Below are the code and all the weights of a small trained network. Each question names an input and a target symbol and asks about switching units off, where a switched-off unit gives its printed mean instead of its output.

import numpy as np


def w(rows, s, z=0):
    codes = np.array(rows[::2]) - 128.0
    scale = np.full(codes.shape[1], s)
    scale[-1] = z or s
    return codes * scale


def f(y):
    return np.maximum(y, 0)


def softmax(a):
    e = np.exp(a - a.max(-1, keepdims=True))
    return e / e.sum(-1, keepdims=True)


def log_softmax(a):
    a = a - a.max(-1, keepdims=True)
    return a - np.log(np.exp(a).sum(-1, keepdims=True))


def net(x, mask):
    ids = ['βγδζηλμπστφω'.index(c) for c in x.split()]
    T = len(ids)
    res = E[ids] + P[:T]
    u = 0
    for l in range(3):
        q, k, v = (res @ M[l].T for M in (Q, K, V))
        z = softmax(np.where(np.tri(T) > 0, q @ k.T / 2**0.5, -1e9)) @ v
        res = res + np.where(mask[u], z, O[l][:, -1]) @ O[l][:, :-1]
        u += 1
        y = f(res @ A[l][:, :-1].T + A[l][:, -1])
        res = res + np.where(mask[u : u + 4], y, B[l][:, -1]) @ B[l][:, :-1]
        u += 4
    return log_softmax(res[-1] @ U[:, :-1].T + U[:, -1])


Q, K, V, O, A, B = {}, {}, {}, {}, {}, {}
E = w([
[174,34,175,64,46],'β',
[128,67,206,130,133],'γ',
[144,148,80,147,123],'δ',
[71,115,4,200,198],'ζ',
[139,15,35,88,3],'η',
[122,125,30,88,144],'λ',
[131,138,68,138,123],'μ',
[104,231,194,170,60],'π',
[59,131,90,131,135],'σ',
[145,176,189,238,172],'τ',
[116,121,88,101,120],'φ',
[198,148,185,113,117],'ω',
],0.019)
P = w([
[176,69,99,215,11],'0',
[230,139,142,153,188],'1',
[191,92,114,207,147],'2',
[162,75,136,253,82],'3',
[116,118,153,108,218],'4',
[97,116,109,165,192],'5',
[79,90,94,215,163],'6',
],0.0066)
Q[0] = w([
[139,98,127,64,42],'0.h1',
[27,255,198,22,220],'0.h1',
],0.0082)
K[0] = w([
[112,91,134,54,31],'0.h1',
[206,200,157,64,255],'0.h1',
],0.0091)
V[0] = w([
[243,234,67,19,162],'0.h1',
[68,100,255,156,92],'0.h1',
],0.0074)
O[0] = w([
[36,97,122,210,21,2],'0.h1',
[254,237,158,123,24,69],'0.h1',
],0.0087,0.0033)
A[0] = w([
[191,86,50,141,70,65],'0.n1',
[1,183,55,111,40,81],'0.n2',
[159,73,116,93,139,110],'0.n3',
[176,182,43,76,92,4],'0.n4',
],0.0085,0.0029)
B[0] = w([
[123,98,132,72,5,222],'0.n1',
[160,111,199,129,136,253],'0.n2',
[157,187,115,111,118,233],'0.n3',
[139,83,97,130,148,194],'0.n4',
],0.012,0.0044)
Q[1] = w([
[166,6,48,157,3],'1.h1',
[56,93,30,161,184],'1.h1',
],0.004)
K[1] = w([
[103,101,202,1,82],'1.h1',
[91,81,157,69,234],'1.h1',
],0.0074)
V[1] = w([
[91,23,207,16,70],'1.h1',
[153,93,252,51,231],'1.h1',
],0.0039)
O[1] = w([
[129,1,182,22,107,247],'1.h1',
[138,49,150,136,220,179],'1.h1',
],0.0074,0.0013)
A[1] = w([
[3,167,211,212,73,37],'1.n1',
[123,97,109,83,100,255],'1.n2',
[107,112,52,198,92,64],'1.n3',
[76,186,127,238,137,168],'1.n4',
],0.0069,0.0033)
B[1] = w([
[221,181,31,23,66,150],'1.n1',
[106,130,255,100,163,254],'1.n2',
[43,223,124,120,101,144],'1.n3',
[174,168,152,90,140,224],'1.n4',
],0.0081,0.0073)
Q[2] = w([
[170,91,218,242,69],'2.h1',
[85,198,110,255,83],'2.h1',
],0.0065)
K[2] = w([
[45,144,8,32,181],'2.h1',
[54,202,130,93,254],'2.h1',
],0.0051)
V[2] = w([
[218,63,123,154,254],'2.h1',
[146,46,176,182,47],'2.h1',
],0.0049)
O[2] = w([
[143,9,128,91,96,120],'2.h1',
[145,109,174,111,141,254],'2.h1',
],0.011,0.0057)
A[2] = w([
[179,116,191,122,67,166],'2.n1',
[196,160,158,178,226,176],'2.n2',
[73,98,85,72,140,253],'2.n3',
[29,177,95,2,92,131],'2.n4',
],0.0087,0.0043)
B[2] = w([
[47,181,58,174,250,239],'2.n1',
[91,14,81,87,1,251],'2.n2',
[139,115,176,195,128,200],'2.n3',
[146,159,62,179,17,180],'2.n4',
],0.0075,0.013)
U = w([
[122,156,162,16,158,134],'β',
[181,93,88,56,176,89],'γ',
[101,141,148,155,114,137],'δ',
[79,115,48,131,183,105],'ζ',
[49,111,100,1,60,1],'η',
[90,83,173,188,145,187],'λ',
[88,128,126,122,118,88],'μ',
[164,185,116,112,136,212],'π',
[125,119,96,107,141,111],'σ',
[182,81,108,137,68,187],'τ',
[119,130,152,132,115,147],'φ',
[135,160,185,186,144,194],'ω',
],0.0083,0.006)

Each question gives the input, a string of symbols that net reads in full, and the target symbol t.
The units are the heads (2 rows each of Q, K, V and O) and the neurons (one row each of A and B). Each row of codes is followed by its name. A weight is (code - 128) times the scale printed after its matrix; where a second scale follows, it is the last column's (O, A, B and U).
mask holds one flag per unit, layer by layer, with each layer's heads first. A switched-off unit (its flag False) gives its mean, the last column of its rows in O or B, instead of its output. The means were averaged over made-up inputs and are rounded, as every weight is.
A unit's drop is (log p(t) with every unit on - log p(t) with that unit switched off) / (log p(t) with every unit on - log p(t) with every unit switched off).
k most important neurons: the k neurons with the biggest drops, biggest first
top k neurons in layer l: the k neurons of layer l with the biggest drops, biggest first
drop of u: that unit's drop, to one decimal
input τ λ γ, target τ: top 2 neurons in layer 0	[0.n1, 0.n2]
input μ λ π, target π: 2 most important neurons	[1.n1, 2.n2]
input τ ω λ, target τ: 4 most important neurons	[2.n1, 0.n1, 0.n2, 2.n4]
input π τ ω, target π: top 2 neurons in layer 2	[2.n1, 2.n3]
input η β γ, target η: 2 most important neurons	[2.n2, 0.n1]
input η η λ, target η: 4 most important neurons	[2.n2, 0.n1, 2.n1, 0.n3]
input σ λ ω λ λ τ, target τ: top neuron in layer 1	[1.n2]
input τ δ λ, target τ: 3 most important neurons	[2.n1, 0.n1, 2.n4]
input β λ φ, target β: 2 most important neurons	[0.n1, 1.n2]
input δ λ λ φ σ, target λ: 3 most important neurons	[0.n2, 0.n3, 2.n3]
input η η ω, target η: top 2 neurons in layer 2	[2.n2, 2.n3]
input γ γ λ φ, target γ: 3 most important neurons	[0.n4, 2.n2, 2.n4]
input λ λ π ω, target λ: top 2 neurons in layer 0	[0.n2, 0.n3]
input λ π δ, target λ: top neuron in layer 1	[1.n4]
input σ λ τ λ π β β, target β: 3 most important neurons	[1.n2, 2.n2, 0.n1]
input β τ λ, target β: drop of 2.h1	0.5
input λ λ λ, target λ: drop of 0.h1	1.2
input λ ζ ω, target λ: drop of 1.h1	-0.1
